Read these off the matrix that follows.
1) Read off the entry just right of the largest entry.
2) Read off the entry just right of the centre entry.
[[3, -8, -4, -5, 9, -8, 1, 3, 3, 5, 4, 10, -7], [14, 0, 0, -8, -1, 18, -7, 14, 14, 5, 10, -2, -1], [2, -9, -4, -5, 11, -12, 3, 2, 2, 6, 4, 12, -7], [4, -7, -3, -5, 9, -6, 1, 4, 4, 5, 5, 9, -6], [7, -4, -2, -6, 4, 3, -2, 7, 7, 5, 6, 4, -4], [-21, 58, 63, 25, -16, 34, 35, -20, -19, -16, -19, -16, 54], [5, -15, -15, -7, 7, -12, -7, 5, 4, 5, 5, 7, -14], [10, -2, -1, -7, 2, 10, -5, 10, 10, 5, 8, 2, -2], [15, -27, -31, -14, 5, -10, -20, 14, 13, 9, 12, 5, -25], [6, -6, -4, -6, 7, -2, -2, 6, 6, 5, 6, 7, -6], [6, -18, -17, -8, 9, -13, -7, 6, 6, 7, 7, 10, -16], [-2, -21, -21, -4, 10, -27, -5, -3, -3, 4, 0, 11, -19], [1, -10, -6, -5, 11, -14, 2, 1, 1, 5, 3, 13, -8]]
1) 25
2) 5

Questions about the row below.
1) What is the first entry from the right?
2) What is the first entry from the left?
3) What is the second entry from the left?
4) What is the third entry from the right?
5) What is the third entry?
6) What is the entry just right of -117.778?
[ -37.849  -82.312  -77.198  -15.676 -117.778  -70.086  119.763 -151.403
 -159.141]
1) -159.141
2) -37.849
3) -82.312
4) 119.763
5) -77.198
6) -70.086

[[ 0.3  0.0 -0.5  0.8  0.7  1.6]
 [ 0.4  1.0  1.5  0.0  0.1 -1.5]]
Rows and columns are numbered from 1.
The bottom-right entry is -1.5
The entry in the top-right corner is 1.6
What is the entry in row 1 and column 3?
A: -0.5
What is the entry just left of 0.7?
A: 0.8
What is the entry just left of the smallest entry?
A: 0.1
The entry in row 2 and column 2 -> 1.0
The entry in row 1 and column 2 is 0.0
What is the entry in the top-left corner?
A: 0.3

Questions about the matrix below. Indices start at 1.
1) Find the top-left entry.
2) Find the entry at row 3, column 1.
3) Find the entry in the bottom-right corner.
4) Find the entry just right of -15.5.
5) Find the entry in row 2 and column 2.
6) Find the top-right entry.
[[  8.5  -0.5   0.8   2.6  -4.2  -8.8   2.2  -3.2   8.0]
 [-14.7  -0.5   0.8   2.6  -4.2  -8.8   4.9  -3.2   5.8]
 [ 21.9  -0.5   0.8   5.3  -4.2  -8.8  -5.6  -3.2   5.8]
 [-12.4  -0.5  -2.6 -12.5  -4.2   6.1  13.4  -3.2   5.8]
 [ 11.5  -0.5   0.8  -0.6  -4.2  -8.8   9.7  -3.2   5.8]
 [  8.5  -0.5   0.8   2.6  -4.2  -8.8   9.7  -3.2   5.8]
 [  0.6  -3.8  -2.9   2.6  -4.2  -8.8   8.5  -3.2   5.8]
 [  8.5  -0.5   0.8   2.6   8.1  -8.8   9.7  -3.2   5.8]
 [  8.5  -0.5   1.4   2.6   5.1 -13.2   9.0  -3.2   5.8]
 [  8.5 -10.4   0.8   2.6  -7.8  -8.8   9.7  -3.2   5.8]
 [ -3.3  -0.5   0.8  -0.5  -2.3  -8.8   9.7  -3.2   5.8]
 [  8.5 -15.5   0.8   2.6  -4.2  -8.8  10.4  -3.2   5.8]
 [  8.5  -0.5   0.9   2.6 -15.4  -8.8  -5.4  -3.2   5.8]
 [  8.5  -0.5   1.3   4.5  -4.2  -8.8   9.7 -12.3  -5.4]
 [ 13.8  -0.5  17.2   2.6  -4.2  -8.8   9.7  -3.2   5.8]
 [-17.3  -0.5   0.8  22.4  -3.5  -8.8   9.7  -3.2  -5.0]]
1) 8.5
2) 21.9
3) -5.0
4) 0.8
5) -0.5
6) 8.0
